Below are the code and all the weights of a small trained network. Each question names an input and a target symbol and asks about switching units off, where a switched-off unit gives its printed mean instead of its output.

import numpy as np


def w(rows, s, z=0):
    codes = np.array(rows[::2]) - 128.0
    scale = np.full(codes.shape[1], s)
    scale[-1] = z or s
    return codes * scale


def f(y):
    return y / 2 * (1 + np.tanh(0.7978845608 * (y + 0.044715 * y**3)))


def softmax(a):
    e = np.exp(a - a.max(-1, keepdims=True))
    return e / e.sum(-1, keepdims=True)


def log_softmax(a):
    a = a - a.max(-1, keepdims=True)
    return a - np.log(np.exp(a).sum(-1, keepdims=True))


def net(x, mask):
    ids = ['βεηλπστφψω'.index(c) for c in x.split()]
    T = len(ids)
    res = E[ids] + P[:T]
    r = res
    for j in range(2):
        rows = slice(2 * j, 2 * j + 2)
        q, k, v = (r @ M[0][rows].T for M in (Q, K, V))
        z = softmax(np.where(np.tri(T) > 0, q @ k.T / 2**0.5, -1e9)) @ v
        o = O[0][rows]
        res = res + np.where(mask[j], z, o[:, -1]) @ o[:, :-1]
    y = f(res @ A[0][:, :-1].T + A[0][:, -1])
    res = res + np.where(mask[2:6], y, B[0][:, -1]) @ B[0][:, :-1]
    return log_softmax(res[-1] @ U[:, :-1].T + U[:, -1])


Q, K, V, O, A, B = {}, {}, {}, {}, {}, {}
E = w([
[38,205,142,153,106,124],'β',
[102,145,170,151,131,130],'ε',
[103,176,153,225,139,177],'η',
[107,143,146,168,15,125],'λ',
[99,165,194,84,144,26],'π',
[184,115,188,197,112,160],'σ',
[194,190,151,157,53,157],'τ',
[177,59,217,204,157,112],'φ',
[151,204,151,206,242,146],'ψ',
[203,253,129,146,216,181],'ω',
],0.015)
P = w([
[172,231,173,213,12,104],'0',
[91,146,140,105,143,58],'1',
[101,139,126,113,159,95],'2',
[112,118,114,100,128,110],'3',
[132,121,124,88,140,102],'4',
[104,141,127,89,132,102],'5',
[141,124,136,133,128,110],'6',
[147,147,144,120,155,118],'7',
[152,173,149,139,132,125],'8',
[108,190,143,114,175,143],'9',
[128,140,160,100,153,111],'10',
[157,136,160,104,164,133],'11',
],0.011)
Q[0] = w([
[136,187,238,151,78,114],'H0',
[148,185,254,116,145,163],'H0',
[125,91,103,117,174,147],'H1',
[115,85,57,87,100,132],'H1',
],0.0096)
K[0] = w([
[255,211,167,228,93,154],'H0',
[84,202,209,186,31,93],'H0',
[10,161,111,92,94,81],'H1',
[80,79,91,81,145,107],'H1',
],0.008)
V[0] = w([
[4,138,82,123,80,128],'H0',
[91,93,124,134,190,125],'H0',
[160,87,126,145,71,179],'H1',
[158,173,100,104,128,192],'H1',
],0.013)
O[0] = w([
[125,85,109,160,8,100,117],'H0',
[142,132,144,160,136,117,4],'H0',
[103,88,140,124,106,215,125],'H1',
[168,128,14,107,101,117,136],'H1',
],0.014,0.016)
A[0] = w([
[51,124,129,51,180,167,250],'N0',
[108,168,80,124,254,204,147],'N1',
[150,179,118,163,216,138,86],'N2',
[105,80,98,160,94,181,31],'N3',
],0.0068,0.0022)
B[0] = w([
[249,106,128,216,80,224,219],'N0',
[145,58,164,73,174,61,252],'N1',
[53,96,75,238,46,137,191],'N2',
[39,30,129,136,201,254,137],'N3',
],0.007,0.011)
U = w([
[117,103,90,139,59,75,104],'β',
[129,164,145,127,92,112,61],'ε',
[90,141,100,120,113,138,33],'η',
[32,86,103,41,96,155,108],'λ',
[84,179,174,71,129,80,214],'π',
[118,117,156,90,116,164,69],'σ',
[120,109,85,2,105,176,161],'τ',
[125,96,201,126,111,124,119],'φ',
[124,134,89,159,140,78,252],'ψ',
[161,109,29,99,136,79,178],'ω',
],0.0082,0.0026)

Each question gives the input, a string of symbols that net reads in full, and the target symbol t.
The units are the heads (2 rows each of Q, K, V and O) and the neurons (one row each of A and B). Each row of codes is followed by its name. A weight is (code - 128) times the scale printed after its matrix; where a second scale follows, it is the last column's (O, A, B and U).
mask holds one flag per unit, heads first, then neurons. A switched-off unit (its flag False) gives its mean, the last column of its rows in O or B, instead of its output. The means were averaged over made-up inputs and are rounded, as every weight is.
A unit's drop is (log p(t) with every unit on - log p(t) with that unit switched off) / (log p(t) with every unit on - log p(t) with every unit switched off).
The circuit of an input: a set's keep is (log p(t) with only the set's units on - log p(t) with every unit switched off) / (log p(t) with every unit on - log p(t) with every unit switched off). Starting from all 6 units, units are removed one at a time, each time the one whose removal leaves the highest keep (on an exact tie, the one counted first), for as long as the keep stays at least 0.8.
units of the circuit, in order: the units of the circuit, biggest drop first
k most important neurons: the k neurons with the biggest drops, biggest first
which heads matter: for each layer, one digit per head in row order, 1 if its drop is at least 0.15 and else 0, layers parted by /
input ω π β, target ω: units of the circuit, in order -> (H1)
input τ ω β π, target τ: which heads matter -> 11
input λ λ β η, target λ: units of the circuit, in order -> (H0; N3; H1)
input φ ω φ β σ ψ, target φ: units of the circuit, in order -> (N1; H0; H1; N0)
input π ω ε π ε, target π: units of the circuit, in order -> (H1; N0)
input ψ β β, target ψ: units of the circuit, in order -> (H0; H1; N2)
input τ ψ β β σ τ ε τ π η, target τ: units of the circuit, in order -> (H1; H0)
input β β λ, target β: which heads matter -> 10
input ω π τ σ λ σ β φ ω τ, target ω: units of the circuit, in order -> (H1; H0; N1; N2)
input β β ω ω ψ η π λ β π σ λ, target β: which heads matter -> 11
input τ ψ σ ψ σ λ ψ β, target τ: units of the circuit, in order -> (H0; H1)
input ω φ ω φ β φ π, target ω: units of the circuit, in order -> (H1; H0; N0; N1)
input φ π β σ τ β λ, target φ: units of the circuit, in order -> (H0; H1; N0)
input λ λ λ, target λ: units of the circuit, in order -> (H0; H1; N3)
input β φ β η π η, target β: which heads matter -> 10
input ω π η τ π λ π ψ ε λ φ ψ, target ω: which heads matter -> 01
input β π σ, target β: which heads matter -> 10
input π ε λ, target π: most important neuron -> (N0)
input φ β ψ, target φ: 2 most important neurons -> (N1; N0)
input φ η σ, target φ: units of the circuit, in order -> (H1; H0; N1; N0)
input π ε π σ λ ψ β π π ε β ε, target π: 3 most important neurons -> (N0; N2; N3)
input τ τ ω π φ σ π η τ, target τ: most important neuron -> (N2)
input φ σ φ λ β, target φ: units of the circuit, in order -> (H1; N0; H0)
input ω λ β φ ψ β λ φ σ, target ω: which heads matter -> 11
input π φ β, target π: which heads matter -> 01
